[[-30.1  39.8  42.1   5.0  -4.5]
 [ 46.7  18.0   8.3  62.5  40.9]]
->
[[-30.1  39.8]
 [ 46.7  18.0]]

[[15.1 10.1 50.0 11.0  3.0]
 [ 2.5 -2.4 -3.2 23.2  3.2]
 [14.7 10.0 48.7 10.0  2.9]]
->
[[15.1 10.1]
 [ 2.5 -2.4]]

[[-22.2  -2.1  23.5]
 [-15.5 -53.5  41.0]
 [-23.0 -10.6  28.4]
 [ -4.2 -15.3  11.8]
 [ -9.2  -7.8  15.9]]
->
[[-22.2  -2.1]
 [-15.5 -53.5]]

[[  1.6  22.1 -19.6 -52.5 -47.1]
 [-26.4   7.1 -39.9 -64.6 -44.8]]
->
[[  1.6  22.1]
 [-26.4   7.1]]

[[ 15.8 -34.6 -39.7 -58.6]
 [-10.9  29.6 -40.4 -54.3]
 [-16.9  26.7 -36.4 -47.3]]
->
[[ 15.8 -34.6]
 [-10.9  29.6]]

[[  7.4 -29.7  37.2  38.7]
 [ 30.5 -34.9  -9.0  49.7]
 [  8.9 -30.8  28.8  33.7]]
->
[[  7.4 -29.7]
 [ 30.5 -34.9]]

[[ 51.8  -4.0  22.9   4.1 -20.3]
 [-30.2   0.1  13.1  43.5  21.3]]
->
[[ 51.8  -4.0]
 [-30.2   0.1]]
---
[[  1.9  14.3  26.6   9.9]
 [ 47.2 -22.5 -48.3   9.8]
 [-13.1  22.1  27.6   4.4]
 [ 39.2 -62.7   8.2   3.8]
 [ -4.5  12.5  35.1   7.5]
 [ 23.8 -43.2   6.3   1.0]
 [ -4.0  10.6  32.7   6.7]]
->
[[  1.9  26.6]
 [ 47.2 -48.3]
 [-13.1  27.6]
 [ 39.2   8.2]
 [ -4.5  35.1]
 [ 23.8   6.3]
 [ -4.0  32.7]]

[[ 31.7  15.3  14.4  -2.5 -25.8]
 [ 23.0  41.8  40.3 -36.3 -48.9]
 [ 16.0  38.8  37.0 -35.7 -44.2]
 [ 16.7 -31.4 -28.3  39.2  26.6]]
->
[[ 31.7  14.4 -25.8]
 [ 23.0  40.3 -48.9]
 [ 16.0  37.0 -44.2]
 [ 16.7 -28.3  26.6]]

[[-14.8 -19.5  67.8 -24.4  -5.4 -29.7  -6.3 -27.9  49.7 -16.9  46.4  52.4]
 [ 31.1  11.6 -44.9  22.2 -13.4  24.0  -4.7  18.6 -20.1  26.5 -19.0 -23.6]
 [  0.8  16.2 -44.6  15.9  33.3  29.2  23.6  28.2 -49.4  -4.0 -48.7 -45.9]]
->
[[-14.8  67.8  -5.4  -6.3  49.7  46.4]
 [ 31.1 -44.9 -13.4  -4.7 -20.1 -19.0]
 [  0.8 -44.6  33.3  23.6 -49.4 -48.7]]

[[ 51.3  39.7  -2.3 -12.1   9.9 -30.6]
 [-24.5 -22.7  34.5 -24.8  12.3  18.6]
 [-20.4 -10.8 -17.0  40.0 -10.7  22.6]]
->
[[ 51.3  -2.3   9.9]
 [-24.5  34.5  12.3]
 [-20.4 -17.0 -10.7]]

[[-28.4  20.6]
 [ -8.5 -15.2]
 [ 15.1 -15.8]
 [-20.3  23.2]
 [-28.4  -7.7]
 [ 26.9 -10.5]
 [ 16.3  62.9]
 [-24.5 -14.3]]
->
[[-28.4]
 [ -8.5]
 [ 15.1]
 [-20.3]
 [-28.4]
 [ 26.9]
 [ 16.3]
 [-24.5]]

[[-11.0  28.9   2.3   3.3 -17.8  -1.5 -18.2  11.1   1.2 -19.9  13.0 -23.2
   25.4]
 [  8.2   1.3 -11.6  -2.8  -8.1  -4.7  10.7  13.5 -14.3 -18.9 -10.8   4.8
   -2.5]
 [-15.7   6.2 -12.5  -8.0   8.2  25.7 -21.1  17.5 -14.9  -7.4 -24.4 -22.8
   -8.9]
 [ -0.4   1.5  -4.4  -6.7  -2.5   1.9   1.0   2.5   0.5   7.5 -10.0  -4.9
   -6.8]
 [  1.1  22.6  10.9   0.5  11.6  60.7  38.2   2.6 -36.3  34.9  16.5   2.5
   -5.4]]
->
[[-11.0   2.3 -17.8 -18.2   1.2  13.0  25.4]
 [  8.2 -11.6  -8.1  10.7 -14.3 -10.8  -2.5]
 [-15.7 -12.5   8.2 -21.1 -14.9 -24.4  -8.9]
 [ -0.4  -4.4  -2.5   1.0   0.5 -10.0  -6.8]
 [  1.1  10.9  11.6  38.2 -36.3  16.5  -5.4]]

[[  9.1   3.6  -8.8  -1.2  31.8 -13.5 -26.3 -10.0]
 [ -3.4 -67.8 -16.3 -10.8 -16.8  41.7 -24.3  28.0]
 [  4.4  -1.6  44.1  -8.0  19.9 -31.4  -0.7 -10.8]
 [ 20.5  39.2 -27.7  26.3  27.8 -23.5  14.7 -10.0]]
->
[[  9.1  -8.8  31.8 -26.3]
 [ -3.4 -16.3 -16.8 -24.3]
 [  4.4  44.1  19.9  -0.7]
 [ 20.5 -27.7  27.8  14.7]]
